Here is a tiny trained network, its code and every weight. The questions are about switching its units off for an input and a target symbol, where a switched-off unit gives its printed mean instead of its output.

import numpy as np


def w(rows, s, z=0):
    codes = np.array(rows[::2]) - 128.0
    scale = np.full(codes.shape[1], s)
    scale[-1] = z or s
    return codes * scale


def norm(h):
    return h / np.sqrt((h * h).mean(-1, keepdims=True) + 1e-5)


def f(y):
    return y / 2 * (1 + np.tanh(0.7978845608 * (y + 0.044715 * y**3)))


def softmax(a):
    e = np.exp(a - a.max(-1, keepdims=True))
    return e / e.sum(-1, keepdims=True)


def log_softmax(a):
    a = a - a.max(-1, keepdims=True)
    return a - np.log(np.exp(a).sum(-1, keepdims=True))


def net(x, mask):
    ids = ['ΘΛΦΩβγζμσψ'.index(c) for c in x.split()]
    T = len(ids)
    res = E[ids] + P[:T]
    q, k, v = (norm(res) @ M[0].T for M in (Q, K, V))
    z = softmax(np.where(np.tri(T) > 0, q @ k.T / 3**0.5, -1e9)) @ v
    res = res + np.where(mask[0], z, O[0][:, -1]) @ O[0][:, :-1]
    y = f(norm(res) @ A[0][:, :-1].T + A[0][:, -1])
    res = res + np.where(mask[1:17], y, B[0][:, -1]) @ B[0][:, :-1]
    return log_softmax(norm(res)[-1] @ U[:, :-1].T + U[:, -1])


Q, K, V, O, A, B = {}, {}, {}, {}, {}, {}
E = w([
[90,124,169,141,106],'Θ',
[125,150,100,171,191],'Λ',
[124,165,118,174,123],'Φ',
[113,169,174,166,182],'Ω',
[6,79,147,120,119],'β',
[175,162,138,190,89],'γ',
[118,169,152,184,84],'ζ',
[204,233,98,56,128],'μ',
[136,124,191,136,74],'σ',
[142,128,184,146,142],'ψ',
],0.015)
P = w([
[162,124,74,37,120],'0',
[31,108,201,188,154],'1',
[52,141,194,169,158],'2',
[51,153,198,161,165],'3',
[59,157,199,159,166],'4',
[48,160,209,149,165],'5',
[2,193,211,127,187],'6',
],0.0051)
Q[0] = w([
[108,178,142,171,194],'H0',
[205,80,1,104,65],'H0',
[199,12,17,62,132],'H0',
],0.0093)
K[0] = w([
[139,98,139,50,75],'H0',
[76,85,198,210,160],'H0',
[58,89,200,254,110],'H0',
],0.0091)
V[0] = w([
[157,128,198,140,7],'H0',
[116,100,231,94,149],'H0',
[255,95,159,118,199],'H0',
],0.0081)
O[0] = w([
[131,192,211,84,3,251],'H0',
[191,2,218,144,159,65],'H0',
[174,133,218,42,201,212],'H0',
],0.0098,0.0021)
A[0] = w([
[39,111,124,90,150,165],'N0',
[93,155,1,207,160,206],'N1',
[141,182,110,100,81,171],'N2',
[59,78,159,106,68,244],'N3',
[124,150,53,57,148,255],'N4',
[99,145,94,170,126,170],'N5',
[199,2,128,174,175,184],'N6',
[170,158,116,115,79,138],'N7',
[176,174,165,98,81,185],'N8',
[238,113,108,113,104,124],'N9',
[90,139,159,148,93,126],'N10',
[160,37,166,189,159,128],'N11',
[190,124,146,79,81,196],'N12',
[138,63,119,187,70,193],'N13',
[179,124,237,117,125,155],'N14',
[98,139,168,79,160,86],'N15',
],0.0098,0.0023)
B[0] = w([
[164,97,141,192,108,165],'N0',
[119,14,122,3,89,254],'N1',
[128,193,123,104,166,192],'N2',
[236,142,73,141,131,189],'N3',
[74,50,119,107,181,173],'N4',
[42,92,124,131,99,183],'N5',
[120,195,117,231,180,172],'N6',
[150,150,118,171,214,151],'N7',
[152,169,88,113,172,208],'N8',
[89,146,80,92,131,129],'N9',
[162,106,140,150,82,182],'N10',
[136,200,160,144,112,170],'N11',
[163,79,58,102,187,166],'N12',
[215,32,67,182,194,145],'N13',
[81,77,63,71,101,252],'N14',
[142,68,108,152,88,173],'N15',
],0.0063,0.0058)
U = w([
[207,83,122,209,80,245],'Θ',
[104,11,55,108,245,4],'Λ',
[29,114,32,79,99,132],'Φ',
[158,131,149,238,255,123],'Ω',
[142,16,69,195,137,150],'β',
[187,226,132,113,120,32],'γ',
[150,204,106,180,69,101],'ζ',
[153,172,101,37,208,150],'μ',
[226,113,139,47,56,84],'σ',
[205,51,221,59,193,140],'ψ',
],0.0093,0.0025)

Each question gives the input, a string of symbols that net reads in full, and the target symbol t.
The units are the heads (3 rows each of Q, K, V and O) and the neurons (one row each of A and B). Each row of codes is followed by its name. A weight is (code - 128) times the scale printed after its matrix; where a second scale follows, it is the last column's (O, A, B and U).
mask holds one flag per unit, heads first, then neurons. A switched-off unit (its flag False) gives its mean, the last column of its rows in O or B, instead of its output. The means were averaged over made-up inputs and are rounded, as every weight is.
A unit's drop is (log p(t) with every unit on - log p(t) with that unit switched off) / (log p(t) with every unit on - log p(t) with every unit switched off).
The circuit of an input: a set's keep is (log p(t) with only the set's units on - log p(t) with every unit switched off) / (log p(t) with every unit on - log p(t) with every unit switched off). Starting from the 12 units with the biggest drops (on a tie, the unit counted first), units are removed one at a time, each time the one whose removal leaves the highest keep (on an exact tie, the one counted first), for as long as the keep stays at least 0.8.
units of the circuit, in order: the units of the circuit, biggest drop first
unit that matters most: the unit with the biggest drop
top k neurons: the k neurons with the biggest drops, biggest first
drop when u is switched off: that unit's drop, to one decimal
input ζ Λ Φ Λ, target ζ: units of the circuit, in order	H0
input Ω Φ Θ Ω σ, target Ω: units of the circuit, in order	H0, N6
input γ β Θ, target γ: units of the circuit, in order	H0, N1
input γ Ω ζ ψ Λ σ, target γ: units of the circuit, in order	H0, N1
input Ω σ μ Φ Ω Θ, target Θ: top 2 neurons	N1, N0
input Ω ζ ψ Ω ψ Λ, target Ω: units of the circuit, in order	H0, N6, N11
input μ ψ Ω β, target β: top 3 neurons	N0, N3, N15
input Φ Φ ζ, target Φ: units of the circuit, in order	H0, N1
input Ω Φ Θ, target Ω: units of the circuit, in order	H0, N6
input β Λ σ Θ ζ, target β: top 2 neurons	N13, N1
input β Φ γ Θ ζ ψ, target β: drop when N9 is switched off	0.0
input Θ Θ Φ β, target Θ: drop when N3 is switched off	0.1
input ζ Ω ζ ψ Θ, target ζ: drop when H0 is switched off	0.4
input Ω Φ ψ, target Ω: unit that matters most	H0
